Here is a tiny trained network, its code and every weight. The questions are about switching its units off for an input and a class, where a switched-off unit gives its printed mean instead of its output.

import numpy as np


def w(rows, s, z=0):
    codes = np.array(rows[::2]) - 128.0
    scale = np.full(codes.shape[1], s)
    scale[-1] = z or s
    return codes * scale


def norm(h):
    return h / np.sqrt((h * h).mean(-1, keepdims=True) + 1e-5)


def f(y):
    return y / 2 * (1 + np.tanh(0.7978845608 * (y + 0.044715 * y**3)))


def log_softmax(a):
    a = a - a.max(-1, keepdims=True)
    return a - np.log(np.exp(a).sum(-1, keepdims=True))


def net(x, mask):
    res = np.array(x, float).reshape(1, 6) / 4 @ E
    u = 0
    for l in range(4):
        y = f(norm(res) @ A[l][:, :-1].T + A[l][:, -1])
        res = res + np.where(mask[u : u + 3], y, B[l][:, -1]) @ B[l][:, :-1]
        u += 3
    return log_softmax(norm(res)[-1] @ U[:, :-1].T + U[:, -1])


A, B = {}, {}
E = w([
[75,208,43,153,89,226,154,88,131,163,26,160],'x0',
[116,146,155,139,163,79,126,87,125,118,105,134],'x1',
[206,178,2,125,88,66,72,110,152,126,118,102],'x2',
[142,130,136,128,125,106,95,168,153,133,88,123],'x3',
[141,190,163,133,129,139,126,135,87,125,126,120],'x4',
[111,182,154,242,96,149,221,165,140,81,116,83],'x5',
],0.0084)
A[0] = w([
[170,72,194,62,115,100,32,91,84,179,197,125,38],'0.n0',
[124,74,132,103,125,142,159,107,38,253,40,203,4],'0.n1',
[56,168,143,93,156,157,165,132,158,181,115,140,58],'0.n2',
],0.0062,0.0026)
B[0] = w([
[51,199,66,200,189,140,177,182,117,225,86,192,253],'0.n0',
[227,102,228,28,130,61,69,183,136,98,155,4,177],'0.n1',
[62,109,200,142,13,54,3,202,2,171,100,126,158],'0.n2',
],0.0097,0.0053)
A[1] = w([
[28,108,169,89,168,198,153,185,116,181,22,180,115],'1.n0',
[151,172,101,181,98,46,171,127,163,176,188,81,2],'1.n1',
[90,53,253,160,168,150,146,201,151,113,116,187,158],'1.n2',
],0.0062,0.00099)
B[1] = w([
[61,91,127,157,41,78,96,104,144,150,129,103,253],'1.n0',
[201,97,159,94,142,61,180,177,114,117,140,27,189],'1.n1',
[156,191,132,225,151,252,164,112,155,115,137,133,245],'1.n2',
],0.011,0.0063)
A[2] = w([
[189,123,95,3,153,219,20,38,104,99,71,104,243],'2.n0',
[90,228,85,145,103,213,161,83,175,142,42,116,246],'2.n1',
[236,184,110,49,165,181,72,44,172,142,101,190,6],'2.n2',
],0.0053,0.0022)
B[2] = w([
[101,148,118,155,142,63,153,110,239,217,238,75,170],'2.n0',
[126,115,73,65,173,143,157,65,164,147,97,153,254],'2.n1',
[148,183,68,96,48,59,184,37,147,246,88,208,137],'2.n2',
],0.013,0.006)
A[3] = w([
[177,162,2,75,189,90,112,140,82,168,95,174,230],'3.n0',
[97,77,147,97,101,140,118,95,121,155,148,125,93],'3.n1',
[64,133,176,110,161,164,89,104,142,192,122,120,254],'3.n2',
],0.0085,0.00097)
B[3] = w([
[71,9,151,198,164,254,110,81,60,21,29,137,254],'3.n0',
[184,242,106,88,181,39,149,173,229,136,92,91,149],'3.n1',
[145,155,35,44,27,32,155,125,137,88,168,154,243],'3.n2',
],0.0094,0.0069)
U = w([
[45,176,93,114,97,107,145,112,144,208,180,184,143],'0',
[139,98,136,160,197,201,135,137,79,70,132,146,249],'1',
[166,118,169,61,82,9,95,184,117,115,225,29,12],'2',
],0.011,0.0014)

Each question gives the input, the list of numbers given to net, and the class t.
The units are the neurons (one row each of A and B). Each row of codes is followed by its name. A weight is (code - 128) times the scale printed after its matrix; where a second scale follows, it is the last column's (A, B and U).
mask holds one flag per neuron, layer by layer. A switched-off neuron (its flag False) gives its mean, the last column of its row in B, instead of its output. The means were averaged over made-up inputs and are rounded, as every weight is.
A unit's drop is (log p(t) with every unit on - log p(t) with that unit switched off) / (log p(t) with every unit on - log p(t) with every unit switched off).
The circuit of an input: a set's keep is (log p(t) with only the set's units on - log p(t) with every unit switched off) / (log p(t) with every unit on - log p(t) with every unit switched off). Starting from all 12 units, units are removed one at a time, each time the one whose removal leaves the highest keep (on an exact tie, the one counted first), for as long as the keep stays at least 0.8.
units of the circuit, in order: the units of the circuit, biggest drop first
k most important neurons: the k neurons with the biggest drops, biggest first
k most important neurons of layer l: the k neurons of layer l with the biggest drops, biggest first
drop of u: that unit's drop, to one decimal
input [-5,7,-1,-1,-5,-3], class 0: units of the circuit, in order : (0.n0)
input [-8,0,0,-2,-2,-5], class 0: 2 most important neurons of layer 0 : (0.n0; 0.n1)
input [0,8,1,-6,3,-8], class 1: 4 most important neurons : (0.n0; 3.n0; 2.n0; 0.n2)
input [0,1,-7,-1,1,-1], class 0: 2 most important neurons : (1.n2; 3.n0)
input [0,5,2,-5,4,6], class 2: 2 most important neurons : (1.n1; 0.n0)
input [-1,-5,-5,-6,3,-1], class 0: 4 most important neurons : (1.n2; 1.n0; 3.n0; 3.n2)
input [-1,2,8,5,6,-7], class 1: 2 most important neurons of layer 3 : (3.n0; 3.n2)
input [4,-7,0,3,0,-1], class 2: 2 most important neurons : (1.n2; 0.n0)
input [-2,7,8,-8,8,2], class 2: 3 most important neurons : (1.n1; 0.n0; 2.n1)
input [-4,0,-2,-6,0,0], class 0: 3 most important neurons : (0.n0; 3.n0; 1.n0)
input [1,2,-6,5,-3,4], class 0: 2 most important neurons : (1.n0; 3.n0)
input [-5,-7,-5,7,3,-3], class 0: 2 most important neurons : (0.n0; 1.n0)
input [-3,6,-8,-4,3,-7], class 0: 2 most important neurons : (0.n0; 1.n2)
input [-5,-7,2,1,-8,0], class 1: most important neuron of layer 3 : (3.n2)
input [7,-6,-3,-2,-7,0], class 2: 2 most important neurons of layer 0 : (0.n1; 0.n0)
input [-8,5,0,1,-1,-8], class 0: 2 most important neurons of layer 1 : (1.n0; 1.n1)
input [6,-6,6,4,3,4], class 1: drop of 3.n0 : 0.3
input [8,6,-4,4,-5,-5], class 2: drop of 0.n1 : 0.2
input [-5,-1,-1,2,-5,-7], class 0: drop of 1.n0 : 1.0
input [6,7,8,-5,6,1], class 1: units of the circuit, in order : (3.n0)
